Below are the code and all the weights of a small trained network. Each question names an input and a target symbol and asks about switching units off, where a switched-off unit gives its printed mean instead of its output.

import numpy as np


def w(rows, s, z=0):
    codes = np.array(rows[::2]) - 128.0
    scale = np.full(codes.shape[1], s)
    scale[-1] = z or s
    return codes * scale


def f(y):
    return np.maximum(y, 0)


def softmax(a):
    e = np.exp(a - a.max(-1, keepdims=True))
    return e / e.sum(-1, keepdims=True)


def log_softmax(a):
    a = a - a.max(-1, keepdims=True)
    return a - np.log(np.exp(a).sum(-1, keepdims=True))


def net(x, mask):
    ids = ['βδεηθλξω'.index(c) for c in x.split()]
    T = len(ids)
    res = E[ids] + P[:T]
    u = 0
    for l in range(3):
        r = res
        for j in range(2):
            rows = slice(4 * j, 4 * j + 4)
            q, k, v = (r @ M[l][rows].T for M in (Q, K, V))
            z = softmax(np.where(np.tri(T) > 0, q @ k.T / 4**0.5, -1e9)) @ v
            o = O[l][rows]
            res = res + np.where(mask[u + j], z, o[:, -1]) @ o[:, :-1]
        u += 2
        y = f(res @ A[l][:, :-1].T + A[l][:, -1])
        res = res + np.where(mask[u : u + 8], y, B[l][:, -1]) @ B[l][:, :-1]
        u += 8
    return log_softmax(res[-1] @ U[:, :-1].T + U[:, -1])


Q, K, V, O, A, B = {}, {}, {}, {}, {}, {}
E = w([
[196,135,236],'β',
[255,189,100],'δ',
[73,74,7],'ε',
[154,197,62],'η',
[47,175,229],'θ',
[80,160,241],'λ',
[94,188,183],'ξ',
[142,96,130],'ω',
],0.008)
P = w([
[146,30,129],'0',
[154,67,131],'1',
[159,112,135],'2',
[159,152,135],'3',
[154,192,132],'4',
[146,227,120],'5',
[136,254,109],'6',
],0.0063)
Q[0] = w([
[149,172,130],'0.h0',
[125,131,122],'0.h0',
[120,164,80],'0.h0',
[134,163,110],'0.h0',
[73,178,155],'0.h1',
[153,138,123],'0.h1',
[145,177,254],'0.h1',
[206,133,169],'0.h1',
],0.035)
K[0] = w([
[110,201,94],'0.h0',
[121,128,126],'0.h0',
[67,149,103],'0.h0',
[96,172,102],'0.h0',
[99,208,147],'0.h1',
[163,116,97],'0.h1',
[220,252,207],'0.h1',
[240,124,116],'0.h1',
],0.027)
V[0] = w([
[108,142,156],'0.h0',
[44,161,73],'0.h0',
[120,138,161],'0.h0',
[149,110,92],'0.h0',
[111,67,147],'0.h1',
[144,221,93],'0.h1',
[103,2,170],'0.h1',
[111,42,165],'0.h1',
],0.0048)
O[0] = w([
[119,144,147,121],'0.h0',
[197,161,164,39],'0.h0',
[112,142,143,133],'0.h0',
[142,104,100,132],'0.h0',
[126,192,126,61],'0.h1',
[122,37,126,213],'0.h1',
[131,254,128,6],'0.h1',
[136,215,129,47],'0.h1',
],0.0061,0.002)
A[0] = w([
[2,77,181,82],'0.n0',
[202,165,122,4],'0.n1',
[119,223,91,69],'0.n2',
[5,225,126,72],'0.n3',
[119,35,100,196],'0.n4',
[181,193,182,95],'0.n5',
[160,113,184,177],'0.n6',
[188,108,200,41],'0.n7',
],0.0098,0.0031)
B[0] = w([
[4,172,86,180],'0.n0',
[78,87,58,164],'0.n1',
[147,177,184,137],'0.n2',
[199,42,159,172],'0.n3',
[131,215,164,209],'0.n4',
[137,51,92,195],'0.n5',
[75,115,96,252],'0.n6',
[175,143,176,185],'0.n7',
],0.019,0.0031)
Q[1] = w([
[118,106,48],'1.h0',
[131,113,103],'1.h0',
[93,156,91],'1.h0',
[91,142,50],'1.h0',
[106,129,162],'1.h1',
[135,251,88],'1.h1',
[126,77,142],'1.h1',
[156,123,87],'1.h1',
],0.014)
K[1] = w([
[140,119,58],'1.h0',
[122,126,100],'1.h0',
[174,126,136],'1.h0',
[171,122,101],'1.h0',
[70,107,152],'1.h1',
[137,197,4],'1.h1',
[125,99,181],'1.h1',
[197,140,122],'1.h1',
],0.013)
V[1] = w([
[144,104,79],'1.h0',
[110,156,187],'1.h0',
[121,130,139],'1.h0',
[146,69,2],'1.h0',
[139,161,127],'1.h1',
[142,203,120],'1.h1',
[125,149,124],'1.h1',
[135,141,132],'1.h1',
],0.0063)
O[1] = w([
[110,185,195,175],'1.h0',
[151,60,50,73],'1.h0',
[156,108,119,123],'1.h0',
[140,237,255,254],'1.h0',
[140,77,130,65],'1.h1',
[161,23,150,4],'1.h1',
[140,113,145,106],'1.h1',
[135,107,128,98],'1.h1',
],0.0044,0.00056)
A[1] = w([
[145,145,207,108],'1.n0',
[140,66,2,56],'1.n1',
[136,133,122,90],'1.n2',
[60,134,124,3],'1.n3',
[141,129,164,79],'1.n4',
[194,173,174,87],'1.n5',
[233,110,153,77],'1.n6',
[171,140,193,145],'1.n7',
],0.0084,0.0057)
B[1] = w([
[117,95,91,156],'1.n0',
[44,21,47,159],'1.n1',
[120,114,140,128],'1.n2',
[251,92,239,175],'1.n3',
[118,126,126,129],'1.n4',
[100,81,108,167],'1.n5',
[75,196,125,206],'1.n6',
[162,88,98,254],'1.n7',
],0.018,0.0012)
Q[2] = w([
[150,171,165],'2.h0',
[140,132,165],'2.h0',
[142,220,97],'2.h0',
[128,174,87],'2.h0',
[76,102,13],'2.h1',
[127,29,178],'2.h1',
[81,106,1],'2.h1',
[25,132,154],'2.h1',
],0.022)
K[2] = w([
[88,181,132],'2.h0',
[84,143,146],'2.h0',
[156,227,84],'2.h0',
[168,172,94],'2.h0',
[112,246,209],'2.h1',
[90,73,205],'2.h1',
[124,254,211],'2.h1',
[13,158,99],'2.h1',
],0.02)
V[2] = w([
[175,111,213],'2.h0',
[142,93,56],'2.h0',
[78,187,191],'2.h0',
[101,141,89],'2.h0',
[31,56,57],'2.h1',
[19,193,15],'2.h1',
[168,177,151],'2.h1',
[151,254,120],'2.h1',
],0.0047)
O[2] = w([
[82,103,167,126],'2.h0',
[164,211,156,159],'2.h0',
[92,5,54,88],'2.h0',
[146,131,106,125],'2.h0',
[126,112,254,254],'2.h1',
[88,232,247,182],'2.h1',
[121,155,79,64],'2.h1',
[100,218,91,33],'2.h1',
],0.0058,0.00074)
A[2] = w([
[116,132,184,2],'2.n0',
[129,250,18,67],'2.n1',
[243,228,148,165],'2.n2',
[247,149,74,83],'2.n3',
[27,115,135,170],'2.n4',
[147,44,116,115],'2.n5',
[120,204,109,226],'2.n6',
[7,169,140,79],'2.n7',
],0.012,0.0066)
B[2] = w([
[166,130,75,136],'2.n0',
[109,254,154,211],'2.n1',
[224,161,115,235],'2.n2',
[133,111,225,194],'2.n3',
[154,213,103,239],'2.n4',
[125,111,179,198],'2.n5',
[54,35,45,253],'2.n6',
[84,62,185,201],'2.n7',
],0.034,0.0052)
U = w([
[160,75,206,224],'β',
[99,165,131,151],'δ',
[79,210,105,26],'ε',
[237,210,136,152],'η',
[77,241,254,3],'θ',
[57,138,144,99],'λ',
[99,165,143,137],'ξ',
[144,94,61,197],'ω',
],0.0074,0.0053)

Each question gives the input, a string of symbols that net reads in full, and the target symbol t.
The units are the heads (4 rows each of Q, K, V and O) and the neurons (one row each of A and B). Each row of codes is followed by its name. A weight is (code - 128) times the scale printed after its matrix; where a second scale follows, it is the last column's (O, A, B and U).
mask holds one flag per unit, layer by layer, with each layer's heads first. A switched-off unit (its flag False) gives its mean, the last column of its rows in O or B, instead of its output. The means were averaged over made-up inputs and are rounded, as every weight is.
A unit's drop is (log p(t) with every unit on - log p(t) with that unit switched off) / (log p(t) with every unit on - log p(t) with every unit switched off).
The circuit of an input: a set's keep is (log p(t) with only the set's units on - log p(t) with every unit switched off) / (log p(t) with every unit on - log p(t) with every unit switched off). Starting from the 12 units with the biggest drops (on a tie, the unit counted first), units are removed one at a time, each time the one whose removal leaves the highest keep (on an exact tie, the one counted first), for as long as the keep stays at least 0.8.
units of the circuit, in order: the units of the circuit, biggest drop first
most important unit: the unit with the biggest drop
top k neurons: the k neurons with the biggest drops, biggest first
top k neurons in layer l: the k neurons of layer l with the biggest drops, biggest first
which heads matter: for each layer, one digit per head in row order, 1 if its drop is at least 0.15 and else 0, layers parted by /
input θ ε δ δ β η, target η: units of the circuit, in order => [2.n2; 0.n2]
input δ δ λ ξ, target η: units of the circuit, in order => [2.n6; 0.n4; 2.h1]
input ω δ ε δ δ ξ ε, target η: units of the circuit, in order => [2.n2; 0.h1; 0.n6; 0.n2]
input δ ξ δ, target ω: top 2 neurons => [0.n5; 0.n1]
input δ δ η, target η: units of the circuit, in order => [2.n2; 0.n6; 2.h0]
input ω ε λ β, target β: top neuron => [0.n7]
input δ δ θ, target θ: units of the circuit, in order => [2.n6; 0.n0; 1.n3]
input λ λ λ, target θ: which heads matter => 00 / 00 / 01
input δ ξ β δ ε, target ε: units of the circuit, in order => [2.n1; 2.n6; 0.n3; 0.n4]
input ω λ θ β λ δ ε, target ε: units of the circuit, in order => [2.n1; 2.n6; 2.h1; 0.n4]
input δ λ β δ β, target β: top 4 neurons => [2.n1; 2.n4; 0.n7; 2.n5]
input δ δ δ, target η: units of the circuit, in order => [2.n2; 2.h0]
input ε δ λ ε, target η: top 4 neurons => [0.n2; 1.n6; 2.n2; 0.n6]
input λ β δ, target η: which heads matter => 01 / 00 / 10
input ω δ δ λ, target θ: which heads matter => 00 / 00 / 10
input δ δ β θ, target θ: top 3 neurons => [0.n0; 2.n4; 2.n6]
input β δ ξ δ ξ λ δ, target ω: most important unit => 0.h1
input β δ β ξ δ λ δ, target θ: top 3 neurons => [1.n3; 0.n0; 2.n1]
input β β δ ε δ, target ε: top 2 neurons => [0.n1; 0.n4]
input θ δ β ξ, target β: top 3 neurons in layer 2 => [2.n1; 2.n4; 2.n5]
input ξ θ ω, target ω: top 3 neurons in layer 0 => [0.n3; 0.n0; 0.n5]
input ξ ω δ θ δ, target β: top 2 neurons => [0.n0; 0.n1]
input δ ε ω η λ δ, target ε: which heads matter => 10 / 00 / 01
input δ θ δ, target β: which heads matter => 11 / 01 / 01
